Below are the code and all the weights of a small trained network. Each question names an input and a target symbol and asks about switching units off, where a switched-off unit gives its printed mean instead of its output.

import numpy as np


def w(rows, s, z=0):
    codes = np.array(rows[::2]) - 128.0
    scale = np.full(codes.shape[1], s)
    scale[-1] = z or s
    return codes * scale


def f(y):
    return np.maximum(y, 0)


def softmax(a):
    e = np.exp(a - a.max(-1, keepdims=True))
    return e / e.sum(-1, keepdims=True)


def log_softmax(a):
    a = a - a.max(-1, keepdims=True)
    return a - np.log(np.exp(a).sum(-1, keepdims=True))


def net(x, mask):
    ids = ['αβγδζηθλμξπστφψω'.index(c) for c in x.split()]
    T = len(ids)
    res = E[ids] + P[:T]
    u = 0
    for l in range(2):
        r = res
        for j in range(3):
            rows = slice(3 * j, 3 * j + 3)
            q, k, v = (r @ M[l][rows].T for M in (Q, K, V))
            z = softmax(np.where(np.tri(T) > 0, q @ k.T / 3**0.5, -1e9)) @ v
            o = O[l][rows]
            res = res + np.where(mask[u + j], z, o[:, -1]) @ o[:, :-1]
        u += 3
        y = f(res @ A[l][:, :-1].T + A[l][:, -1])
        res = res + np.where(mask[u : u + 4], y, B[l][:, -1]) @ B[l][:, :-1]
        u += 4
    return log_softmax(res[-1] @ U[:, :-1].T + U[:, -1])


Q, K, V, O, A, B = {}, {}, {}, {}, {}, {}
E = w([
[142,83,153],'α',
[106,116,140],'β',
[127,103,136],'γ',
[148,113,119],'δ',
[133,103,136],'ζ',
[113,109,137],'η',
[151,109,113],'θ',
[176,255,166],'λ',
[167,161,208],'μ',
[94,107,132],'ξ',
[64,116,118],'π',
[140,138,45],'σ',
[237,103,133],'τ',
[81,73,200],'φ',
[148,213,77],'ψ',
[237,29,96],'ω',
],0.023)
P = w([
[77,209,118],'0',
[35,131,93],'1',
[13,98,101],'2',
[10,52,112],'3',
[2,29,96],'4',
[14,16,93],'5',
[33,42,92],'6',
[24,85,101],'7',
],0.0042)
Q[0] = w([
[43,162,210],'L0H0',
[204,104,141],'L0H0',
[76,39,4],'L0H0',
[113,124,190],'L0H1',
[81,56,122],'L0H1',
[194,98,98],'L0H1',
[131,42,105],'L0H2',
[87,90,84],'L0H2',
[93,157,41],'L0H2',
],0.013)
K[0] = w([
[79,129,205],'L0H0',
[190,129,130],'L0H0',
[74,71,69],'L0H0',
[171,140,124],'L0H1',
[98,43,74],'L0H1',
[47,115,131],'L0H1',
[132,3,73],'L0H2',
[148,29,159],'L0H2',
[113,144,49],'L0H2',
],0.012)
V[0] = w([
[115,77,35],'L0H0',
[128,141,103],'L0H0',
[111,151,33],'L0H0',
[85,24,68],'L0H1',
[57,183,108],'L0H1',
[84,210,165],'L0H1',
[81,102,179],'L0H2',
[145,6,49],'L0H2',
[179,113,72],'L0H2',
],0.011)
O[0] = w([
[129,180,255,153],'L0H0',
[94,190,128,116],'L0H0',
[54,200,190,103],'L0H0',
[113,172,179,163],'L0H1',
[86,143,121,102],'L0H1',
[149,182,162,99],'L0H1',
[104,165,144,124],'L0H2',
[135,167,205,253],'L0H2',
[124,203,133,173],'L0H2',
],0.0075,0.0054)
A[0] = w([
[158,230,84,136],'L0N0',
[75,116,188,4],'L0N1',
[193,146,120,75],'L0N2',
[44,2,91,94],'L0N3',
],0.0093,0.0026)
B[0] = w([
[36,126,26,201],'L0N0',
[148,104,146,233],'L0N1',
[84,254,170,173],'L0N2',
[148,81,147,254],'L0N3',
],0.0095,0.0063)
Q[1] = w([
[156,85,249],'L1H0',
[122,125,125],'L1H0',
[116,161,104],'L1H0',
[115,120,75],'L1H1',
[77,92,126],'L1H1',
[141,151,163],'L1H1',
[148,104,171],'L1H2',
[121,107,115],'L1H2',
[114,107,207],'L1H2',
],0.012)
K[1] = w([
[109,97,249],'L1H0',
[105,118,113],'L1H0',
[38,95,177],'L1H0',
[118,155,45],'L1H1',
[254,104,175],'L1H1',
[141,161,99],'L1H1',
[145,189,209],'L1H2',
[179,15,75],'L1H2',
[39,100,162],'L1H2',
],0.0098)
V[1] = w([
[159,76,115],'L1H0',
[96,49,60],'L1H0',
[94,62,150],'L1H0',
[94,102,181],'L1H1',
[176,156,125],'L1H1',
[95,81,120],'L1H1',
[172,149,141],'L1H2',
[188,238,200],'L1H2',
[103,1,186],'L1H2',
],0.011)
O[1] = w([
[157,67,107,139],'L1H0',
[108,121,105,120],'L1H0',
[58,113,1,196],'L1H0',
[112,135,68,161],'L1H1',
[170,182,236,91],'L1H1',
[41,108,129,177],'L1H1',
[175,145,117,89],'L1H2',
[89,34,128,62],'L1H2',
[163,231,122,253],'L1H2',
],0.0064,0.0045)
A[1] = w([
[99,93,255,23],'L1N0',
[129,181,77,32],'L1N1',
[158,24,110,253],'L1N2',
[214,126,79,93],'L1N3',
],0.009,0.0038)
B[1] = w([
[137,93,116,253],'L1N0',
[124,1,108,177],'L1N1',
[152,213,82,189],'L1N2',
[23,218,125,175],'L1N3',
],0.0088,0.011)
U = w([
[35,221,182,73],'α',
[166,193,132,230],'β',
[141,152,118,144],'γ',
[128,150,124,106],'δ',
[133,150,122,106],'ζ',
[51,41,137,2],'η',
[189,254,88,80],'θ',
[108,131,122,169],'λ',
[128,155,124,111],'μ',
[166,148,187,157],'ξ',
[164,60,48,206],'π',
[148,150,114,99],'σ',
[136,160,122,53],'τ',
[96,157,131,147],'φ',
[137,160,120,59],'ψ',
[129,137,114,43],'ω',
],0.0088,0.005)

Each question gives the input, a string of symbols that net reads in full, and the target symbol t.
The units are the heads (3 rows each of Q, K, V and O) and the neurons (one row each of A and B). Each row of codes is followed by its name. A weight is (code - 128) times the scale printed after its matrix; where a second scale follows, it is the last column's (O, A, B and U).
mask holds one flag per unit, layer by layer, with each layer's heads first. A switched-off unit (its flag False) gives its mean, the last column of its rows in O or B, instead of its output. The means were averaged over made-up inputs and are rounded, as every weight is.
A unit's drop is (log p(t) with every unit on - log p(t) with that unit switched off) / (log p(t) with every unit on - log p(t) with every unit switched off).
The circuit of an input: a set's keep is (log p(t) with only the set's units on - log p(t) with every unit switched off) / (log p(t) with every unit on - log p(t) with every unit switched off). Starting from the 12 units with the biggest drops (on a tie, the unit counted first), units are removed one at a time, each time the one whose removal leaves the highest keep (on an exact tie, the one counted first), for as long as the keep stays at least 0.8.
units of the circuit, in order: the units of the circuit, biggest drop first
k most important neurons: the k neurons with the biggest drops, biggest first
which heads matter: for each layer, one digit per head in row order, 1 if its drop is at least 0.15 and else 0, layers parted by /
drop of u: that unit's drop, to one decimal
input μ δ β λ μ γ φ η, target π: units of the circuit, in order -> [L1H0; L0H0]
input δ σ η, target η: units of the circuit, in order -> [L1H2; L0H0]
input σ β π π γ, target α: which heads matter -> 110 / 100
input α φ γ, target π: most important neuron -> [L1N1]
input τ ζ β φ, target π: 3 most important neurons -> [L0N3; L1N1; L0N2]
input ζ φ ζ, target π: units of the circuit, in order -> [L1H0; L0H0]
input ω δ η ψ ω λ, target π: 2 most important neurons -> [L0N0; L1N1]
input μ π γ φ η, target π: units of the circuit, in order -> [L1H0; L0N3; L0H2; L0H0]
input δ σ β τ θ ω γ φ, target ξ: units of the circuit, in order -> [L0H2; L0H0; L1H0; L0N0]
input ζ α η φ μ σ λ, target π: which heads matter -> 101 / 000
input μ μ μ, target θ: units of the circuit, in order -> [L0H0; L1N3; L0H2; L1H2]
input α ω φ μ σ σ ζ, target η: 2 most important neurons -> [L1N0; L0N3]
input π ξ γ μ η ω, target ξ: units of the circuit, in order -> [L0H2; L0H0]
input θ γ σ β ψ, target α: units of the circuit, in order -> [L0H0]
input σ σ ξ φ μ β, target π: units of the circuit, in order -> [L1H0; L0N3; L0N0; L0H0]
input τ σ ω ξ, target ξ: which heads matter -> 101 / 110
input δ ω π β ξ μ ω τ, target ξ: which heads matter -> 101 / 101
input ζ α η τ σ ψ ω η, target ξ: which heads matter -> 101 / 110
input φ ξ λ σ ψ φ δ α, target π: 2 most important neurons -> [L0N3; L1N2]
input δ γ λ θ φ σ γ, target π: 4 most important neurons -> [L0N3; L1N2; L0N0; L1N3]
input ξ μ φ μ β, target π: 2 most important neurons -> [L1N1; L0N3]
input φ δ λ τ ω ψ φ, target ξ: 2 most important neurons -> [L1N2; L1N1]
input α θ λ ψ, target π: drop of L0H2 -> 0.9
input ω π η ω σ, target α: drop of L0N0 -> 0.3
input μ λ ω η α, target ξ: drop of L0H0 -> 0.3
input π π ψ τ μ γ ξ φ, target π: drop of L0N1 -> 0.0
input ω γ τ, target ξ: most important neuron -> [L0N2]
